Below are the code and all the weights of a small trained network. Each question names an input and a class and asks about switching units off, where a switched-off unit gives its printed mean instead of its output.

import numpy as np


def w(rows, s, z=0):
    codes = np.array(rows[::2]) - 128.0
    scale = np.full(codes.shape[1], s)
    scale[-1] = z or s
    return codes * scale


def f(y):
    return y / 2 * (1 + np.tanh(0.7978845608 * (y + 0.044715 * y**3)))


def log_softmax(a):
    a = a - a.max(-1, keepdims=True)
    return a - np.log(np.exp(a).sum(-1, keepdims=True))


def net(x, mask):
    res = np.array(x, float).reshape(1, 8) / 4 @ E
    y = f(res @ A[0][:, :-1].T + A[0][:, -1])
    res = res + np.where(mask, y, B[0][:, -1]) @ B[0][:, :-1]
    return log_softmax(res[-1] @ U[:, :-1].T + U[:, -1])


A, B = {}, {}
E = w([
[129,128,129],'x0',
[124,201,26],'x1',
[1,117,106],'x2',
[130,128,130],'x3',
[128,127,131],'x4',
[126,128,127],'x5',
[123,218,228],'x6',
[127,128,127],'x7',
],0.0065)
A[0] = w([
[144,82,87,20],'N0',
[35,130,147,14],'N1',
[99,216,195,31],'N2',
[86,124,130,89],'N3',
[139,193,71,94],'N4',
[171,168,92,80],'N5',
[26,130,126,3],'N6',
[101,160,161,18],'N7',
[127,50,194,40],'N8',
[135,192,68,69],'N9',
[113,172,182,51],'N10',
[87,131,127,94],'N11',
[227,157,135,1],'N12',
[107,217,196,34],'N13',
[7,129,123,28],'N14',
[2,140,153,51],'N15',
[125,38,206,35],'N16',
[139,45,74,57],'N17',
[116,103,165,101],'N18',
[135,104,151,44],'N19',
[126,30,208,40],'N20',
[141,221,40,30],'N21',
[144,44,71,30],'N22',
[140,79,96,21],'N23',
[109,231,196,37],'N24',
[135,208,62,25],'N25',
[236,140,133,50],'N26',
[105,208,193,67],'N27',
[142,68,83,59],'N28',
[137,34,69,51],'N29',
[134,92,107,61],'N30',
[181,101,150,56],'N31',
[63,107,151,15],'N32',
[64,151,115,2],'N33',
[190,132,128,40],'N34',
[129,26,214,42],'N35',
[172,113,137,29],'N36',
[135,41,71,60],'N37',
[149,185,62,24],'N38',
[116,135,133,135],'N39',
[138,204,59,51],'N40',
[241,142,132,60],'N41',
[27,111,140,51],'N42',
[147,208,54,80],'N43',
[127,42,200,66],'N44',
[129,116,135,18],'N45',
[233,137,141,25],'N46',
[233,147,140,53],'N47',
],0.0078,0.0053)
B[0] = w([
[141,170,57,69],'N0',
[100,76,37,120],'N1',
[194,191,56,176],'N2',
[130,110,106,99],'N3',
[79,145,171,191],'N4',
[80,120,121,132],'N5',
[65,73,51,129],'N6',
[123,156,29,49],'N7',
[43,189,110,123],'N8',
[81,155,158,157],'N9',
[156,170,100,107],'N10',
[131,108,110,105],'N11',
[102,82,3,133],'N12',
[196,195,73,179],'N13',
[75,44,81,203],'N14',
[126,35,68,248],'N15',
[46,182,148,150],'N16',
[193,183,101,178],'N17',
[116,154,130,109],'N18',
[83,145,66,36],'N19',
[34,192,155,168],'N20',
[48,194,197,203],'N21',
[189,184,73,154],'N22',
[139,166,46,60],'N23',
[218,206,97,206],'N24',
[54,171,125,135],'N25',
[85,56,45,197],'N26',
[208,192,98,201],'N27',
[166,165,90,128],'N28',
[209,188,102,199],'N29',
[137,148,85,65],'N30',
[63,101,83,87],'N31',
[93,99,68,72],'N32',
[65,114,49,66],'N33',
[90,103,42,80],'N34',
[41,197,182,185],'N35',
[68,113,34,45],'N36',
[205,183,114,194],'N37',
[79,175,121,113],'N38',
[138,128,133,145],'N39',
[66,166,159,167],'N40',
[79,49,43,224],'N41',
[118,56,89,177],'N42',
[62,159,197,228],'N43',
[52,189,156,170],'N44',
[97,140,46,13],'N45',
[102,58,49,162],'N46',
[102,52,60,198],'N47',
],0.025,0.0014)
U = w([
[93,138,206,51],'0',
[225,140,130,77],'1',
[140,1,138,64],'2',
[170,81,201,255],'3',
[174,82,198,209],'4',
],0.0065,0.0055)

Each question gives the input, the list of numbers given to net, and the class t.
The units are the neurons (one row each of A and B). Each row of codes is followed by its name. A weight is (code - 128) times the scale printed after its matrix; where a second scale follows, it is the last column's (A, B and U).
mask holds one flag per neuron, in row order. A switched-off neuron (its flag False) gives its mean, the last column of its row in B, instead of its output. The means were averaged over made-up inputs and are rounded, as every weight is.
A unit's drop is (log p(t) with every unit on - log p(t) with that unit switched off) / (log p(t) with every unit on - log p(t) with every unit switched off).
The circuit of an input: a set's keep is (log p(t) with only the set's units on - log p(t) with every unit switched off) / (log p(t) with every unit on - log p(t) with every unit switched off). Starting from the 12 units with the biggest drops (on a tie, the unit counted first), units are removed one at a time, each time the one whose removal leaves the highest keep (on an exact tie, the one counted first), for as long as the keep stays at least 0.8.
circuit, biggest first: the units of the circuit, biggest drop first
unit that matters most: the unit with the biggest drop
top k neurons: the k neurons with the biggest drops, biggest first
drop of u: that unit's drop, to one decimal
input [-3,3,8,-7,-5,0,8,-5], class 1: circuit, biggest first : [N24, N2]
input [-2,-8,8,-1,-5,6,-4,-6], class 0: circuit, biggest first : [N35, N20]
input [4,-6,-8,1,8,-3,-5,4], class 2: circuit, biggest first : [N41, N26]
input [6,6,8,-1,-2,1,3,4], class 2: circuit, biggest first : [N15, N14]
input [8,6,8,-8,-3,-8,-3,4], class 2: circuit, biggest first : [N14, N15]
input [-2,7,-8,2,-4,-6,-1,8], class 2: circuit, biggest first : [N41, N26]
input [2,7,-2,7,-4,3,7,3], class 0: circuit, biggest first : [N21, N43]
input [6,1,-6,2,-4,-6,7,-1], class 1: unit that matters most : N24
input [-3,-8,8,-1,5,6,-1,3], class 0: top 3 neurons : [N35, N20, N44]
input [-5,7,-6,2,0,-4,-2,2], class 0: top 2 neurons : [N21, N43]
input [-4,6,-7,-1,0,5,1,-4], class 2: drop of N46 : 0.1
input [-7,-1,3,-7,0,8,5,-4], class 1: drop of N2 : 0.2
input [5,-7,-8,5,5,-7,3,6], class 2: drop of N47 : 0.2
input [-8,6,5,-1,0,-8,0,-3], class 0: unit that matters most : N21
